Here is a tiny trained network, its code and every weight. The questions are about switching its units off for an input and a target symbol, where a switched-off unit gives its printed mean instead of its output.

import numpy as np


def w(rows, s, z=0):
    codes = np.array(rows[::2]) - 128.0
    scale = np.full(codes.shape[1], s)
    scale[-1] = z or s
    return codes * scale


def f(y):
    return np.maximum(y, 0)


def softmax(a):
    e = np.exp(a - a.max(-1, keepdims=True))
    return e / e.sum(-1, keepdims=True)


def log_softmax(a):
    a = a - a.max(-1, keepdims=True)
    return a - np.log(np.exp(a).sum(-1, keepdims=True))


def net(x, mask):
    ids = ['ΘΦΨαβλξπ'.index(c) for c in x.split()]
    T = len(ids)
    res = E[ids] + P[:T]
    u = 0
    for l in range(3):
        q, k, v = (res @ M[l].T for M in (Q, K, V))
        z = softmax(np.where(np.tri(T) > 0, q @ k.T / 4**0.5, -1e9)) @ v
        res = res + np.where(mask[u], z, O[l][:, -1]) @ O[l][:, :-1]
        u += 1
        y = f(res @ A[l][:, :-1].T + A[l][:, -1])
        res = res + np.where(mask[u : u + 8], y, B[l][:, -1]) @ B[l][:, :-1]
        u += 8
    return log_softmax(res[-1] @ U[:, :-1].T + U[:, -1])


Q, K, V, O, A, B = {}, {}, {}, {}, {}, {}
E = w([
[129,145,93,167,134,187,155],'Θ',
[137,239,22,131,99,218,157],'Φ',
[214,59,133,109,144,185,121],'Ψ',
[54,106,133,134,148,156,184],'α',
[159,130,142,73,151,149,213],'β',
[70,152,195,159,166,177,122],'λ',
[110,132,147,158,111,145,123],'ξ',
[145,152,166,34,248,111,134],'π',
],0.015)
P = w([
[146,121,87,193,174,192,123],'0',
[113,119,11,128,153,96,153],'1',
[129,98,140,198,125,84,172],'2',
[160,115,137,197,149,243,97],'3',
[74,115,64,146,132,69,100],'4',
[126,102,151,153,98,100,175],'5',
[168,125,142,138,131,246,108],'6',
[63,112,89,125,106,73,86],'7',
[123,107,156,107,74,113,180],'8',
[161,131,146,87,120,251,109],'9',
[57,117,98,106,86,81,77],'10',
[119,115,155,83,62,126,187],'11',
],0.014)
Q[0] = w([
[109,138,155,172,169,250,148],'L0H1',
[114,164,129,106,144,39,100],'L0H1',
[94,143,128,145,100,143,158],'L0H1',
[113,106,177,163,94,241,110],'L0H1',
],0.014)
K[0] = w([
[56,164,192,20,67,121,109],'L0H1',
[130,156,75,189,237,157,146],'L0H1',
[116,173,104,123,77,162,117],'L0H1',
[93,117,153,1,51,118,18],'L0H1',
],0.011)
V[0] = w([
[135,197,132,114,254,101,198],'L0H1',
[86,116,146,152,185,138,154],'L0H1',
[84,194,110,194,71,129,162],'L0H1',
[167,187,161,124,155,125,74],'L0H1',
],0.0097)
O[0] = w([
[148,166,138,5,131,128,144,187],'L0H1',
[109,123,133,88,122,180,161,170],'L0H1',
[80,133,135,72,41,109,89,254],'L0H1',
[160,111,140,59,156,142,85,58],'L0H1',
],0.011,0.0041)
A[0] = w([
[65,135,124,85,71,1,134,14],'L0N1',
[171,106,182,190,119,178,96,1],'L0N2',
[111,132,46,153,113,162,26,125],'L0N3',
[148,88,187,61,135,193,68,68],'L0N4',
[171,90,122,126,71,1,162,174],'L0N5',
[168,223,90,71,118,124,90,78],'L0N6',
[138,151,77,142,170,167,200,122],'L0N7',
[115,163,119,166,82,126,245,71],'L0N8',
],0.0082,0.0054)
B[0] = w([
[126,85,115,232,193,180,142,202],'L0N1',
[54,94,60,98,149,113,71,163],'L0N2',
[194,146,115,127,155,144,175,250],'L0N3',
[117,123,104,149,198,114,136,178],'L0N4',
[154,190,42,23,131,118,254,168],'L0N5',
[139,148,197,189,161,115,129,253],'L0N6',
[43,133,135,66,171,86,100,237],'L0N7',
[135,52,129,133,172,101,248,224],'L0N8',
],0.0086,0.0063)
Q[1] = w([
[145,96,115,151,85,254,191],'L1H1',
[115,114,42,164,68,113,179],'L1H1',
[105,91,59,203,56,65,154],'L1H1',
[144,112,21,45,234,90,180],'L1H1',
],0.0079)
K[1] = w([
[64,141,84,177,2,119,150],'L1H1',
[187,155,22,174,97,135,177],'L1H1',
[189,151,29,197,193,189,182],'L1H1',
[225,74,129,46,87,92,96],'L1H1',
],0.008)
V[1] = w([
[176,99,48,123,147,136,198],'L1H1',
[82,251,190,107,152,114,95],'L1H1',
[216,71,104,78,94,135,239],'L1H1',
[2,105,154,84,150,89,103],'L1H1',
],0.0051)
O[1] = w([
[164,202,146,158,89,1,125,253],'L1H1',
[153,153,154,160,97,93,112,119],'L1H1',
[155,88,144,112,141,112,115,230],'L1H1',
[108,52,86,143,99,166,125,114],'L1H1',
],0.0061,0.0063)
A[1] = w([
[181,118,211,173,165,136,175,236],'L1N1',
[96,118,119,127,218,162,49,178],'L1N2',
[106,109,160,107,125,254,88,3],'L1N3',
[81,132,140,182,72,66,64,107],'L1N4',
[133,121,16,83,67,144,163,192],'L1N5',
[212,174,131,17,36,156,50,100],'L1N6',
[187,175,114,199,200,189,66,75],'L1N7',
[158,97,74,67,101,133,85,95],'L1N8',
],0.0096,0.0044)
B[1] = w([
[195,62,116,118,94,135,108,236],'L1N1',
[146,129,118,102,158,25,151,219],'L1N2',
[190,132,142,165,251,190,123,170],'L1N3',
[117,169,153,83,180,110,161,139],'L1N4',
[107,145,158,168,178,78,123,253],'L1N5',
[237,208,50,70,236,100,107,148],'L1N6',
[136,76,105,149,78,133,193,215],'L1N7',
[92,156,122,123,138,93,92,138],'L1N8',
],0.013,0.008)
Q[2] = w([
[79,86,197,83,123,143,29],'L2H1',
[98,174,175,87,167,142,44],'L2H1',
[126,149,114,138,111,121,2],'L2H1',
[167,67,156,209,120,79,118],'L2H1',
],0.0091)
K[2] = w([
[142,57,194,92,227,128,33],'L2H1',
[143,130,178,179,213,182,101],'L2H1',
[160,97,71,80,204,180,115],'L2H1',
[100,104,73,46,109,67,2],'L2H1',
],0.0079)
V[2] = w([
[168,101,172,123,160,136,124],'L2H1',
[106,177,128,121,168,117,226],'L2H1',
[127,145,99,35,68,80,106],'L2H1',
[63,106,3,101,101,73,107],'L2H1',
],0.0057)
O[2] = w([
[109,117,131,244,144,245,164,121],'L2H1',
[81,122,125,63,68,206,58,250],'L2H1',
[213,194,71,134,151,109,81,97],'L2H1',
[253,148,138,120,92,75,97,143],'L2H1',
],0.0038,0.012)
A[2] = w([
[78,86,199,114,43,163,172,30],'L2N1',
[9,107,148,135,116,196,131,2],'L2N2',
[138,184,117,210,75,208,146,49],'L2N3',
[50,180,95,95,168,113,94,104],'L2N4',
[102,82,104,93,170,84,58,177],'L2N5',
[174,117,119,248,98,164,70,91],'L2N6',
[122,67,145,171,113,149,78,214],'L2N7',
[91,78,182,255,150,136,54,40],'L2N8',
],0.0096,0.0085)
B[2] = w([
[156,148,8,131,183,93,226,155],'L2N1',
[251,198,192,157,48,94,173,147],'L2N2',
[168,50,221,180,152,108,60,159],'L2N3',
[149,22,50,124,193,60,41,188],'L2N4',
[66,184,159,162,45,205,173,255],'L2N5',
[136,48,117,1,89,93,119,146],'L2N6',
[155,179,192,197,105,63,68,172],'L2N7',
[188,20,67,127,6,206,94,135],'L2N8',
],0.0094,0.0073)
U = w([
[94,116,109,130,152,111,95,169],'Θ',
[67,254,184,186,109,137,169,234],'Φ',
[164,82,147,169,105,122,91,189],'Ψ',
[120,93,49,156,101,163,171,16],'α',
[149,104,152,113,152,108,139,2],'β',
[151,143,101,137,123,140,125,72],'λ',
[121,138,155,176,170,149,137,48],'ξ',
[103,124,119,84,82,194,144,221],'π',
],0.012,0.0073)

Each question gives the input, a string of symbols that net reads in full, and the target symbol t.
The units are the heads (4 rows each of Q, K, V and O) and the neurons (one row each of A and B). Each row of codes is followed by its name. A weight is (code - 128) times the scale printed after its matrix; where a second scale follows, it is the last column's (O, A, B and U).
mask holds one flag per unit, layer by layer, with each layer's heads first. A switched-off unit (its flag False) gives its mean, the last column of its rows in O or B, instead of its output. The means were averaged over made-up inputs and are rounded, as every weight is.
A unit's drop is (log p(t) with every unit on - log p(t) with that unit switched off) / (log p(t) with every unit on - log p(t) with every unit switched off).
The circuit of an input: a set's keep is (log p(t) with only the set's units on - log p(t) with every unit switched off) / (log p(t) with every unit on - log p(t) with every unit switched off). Starting from the 12 units with the biggest drops (on a tie, the unit counted first), units are removed one at a time, each time the one whose removal leaves the highest keep (on an exact tie, the one counted first), for as long as the keep stays at least 0.8.
units of the circuit, in order: the units of the circuit, biggest drop first
unit that matters most: the unit with the biggest drop
k most important neurons: the k neurons with the biggest drops, biggest first
k most important neurons of layer l: the k neurons of layer l with the biggest drops, biggest first
input Φ Φ λ Ψ Ψ π Ψ Ψ Φ Θ Ψ π, target π: most important neuron of layer 0 : (L0N5)
input Φ ξ Φ Φ Φ Φ Φ Ψ α π α Θ, target α: 3 most important neurons of layer 1 : (L1N2; L1N6; L1N3)
input Φ Φ Φ π ξ Φ α, target Ψ: 2 most important neurons of layer 1 : (L1N2; L1N6)
input Φ α λ Ψ Ψ λ, target Ψ: 2 most important neurons of layer 0 : (L0N7; L0N5)
input Φ β π Θ, target β: units of the circuit, in order : (L0H1; L1N2)
input ξ Ψ Φ α Ψ β Φ, target π: 4 most important neurons : (L0N7; L0N6; L1N5; L1N2)
input Ψ λ π Φ, target β: units of the circuit, in order : (L0H1; L1N2; L0N7)
input Φ Φ Φ π, target β: 4 most important neurons : (L1N2; L1N7; L0N6; L1N1)
input Ψ Ψ λ ξ Φ, target Θ: 2 most important neurons of layer 0 : (L0N1; L0N7)
input ξ λ Φ α Φ Φ Φ ξ Φ α, target Ψ: units of the circuit, in order : (L0H1; L2N7; L2N8)
input β Θ λ Φ λ Φ Θ λ λ λ, target ξ: units of the circuit, in order : (L1N3; L1H1)
input Φ Ψ λ Φ Φ Ψ Θ, target α: units of the circuit, in order : (L0H1; L1N7)
input Φ Ψ Θ α Ψ Ψ α, target Φ: 3 most important neurons : (L0N7; L2N5; L0N3)
input Φ ξ Ψ Φ β, target Θ: 3 most important neurons of layer 1 : (L1N1; L1N7; L1N5)
input Φ Ψ Φ α Φ π α, target β: units of the circuit, in order : (L0H1)
input Φ Φ Φ Φ ξ Φ Θ Ψ Φ Ψ, target α: units of the circuit, in order : (L1N7; L0H1)
input Θ Φ Φ Θ, target λ: units of the circuit, in order : (L1N6; L0H1; L0N1; L0N8)
input Ψ λ α β Φ λ Ψ, target ξ: units of the circuit, in order : (L1N3; L1H1; L0H1)
input Φ Φ Φ Φ Φ Φ β Φ Ψ Ψ λ, target Θ: 3 most important neurons : (L2N4; L1N4; L0N8)
input Φ Φ Φ ξ α α Ψ, target Φ: unit that matters most : L0N1
input Ψ Φ π λ Θ λ π Φ α, target α: 4 most important neurons : (L2N1; L0N8; L0N1; L1N2)
input Φ Φ Ψ π Φ λ α, target ξ: units of the circuit, in order : (L1N3; L1H1; L0H1; L0N3)
input λ λ λ Φ Φ Φ Φ Φ Φ Ψ, target α: units of the circuit, in order : (L0H1; L1N7)
input λ Ψ Ψ ξ β Ψ Ψ α α ξ, target Ψ: units of the circuit, in order : (L0H1; L2N8; L0N5)
input Φ α Ψ Θ Ψ α Θ, target Φ: 2 most important neurons : (L0N7; L0N6)
input π Φ Ψ β Φ Ψ Ψ π Φ Ψ, target β: 3 most important neurons of layer 0 : (L0N4; L0N6; L0N7)
input Ψ Φ Θ β Ψ Φ Ψ Φ α Θ, target Φ: unit that matters most : L0H1
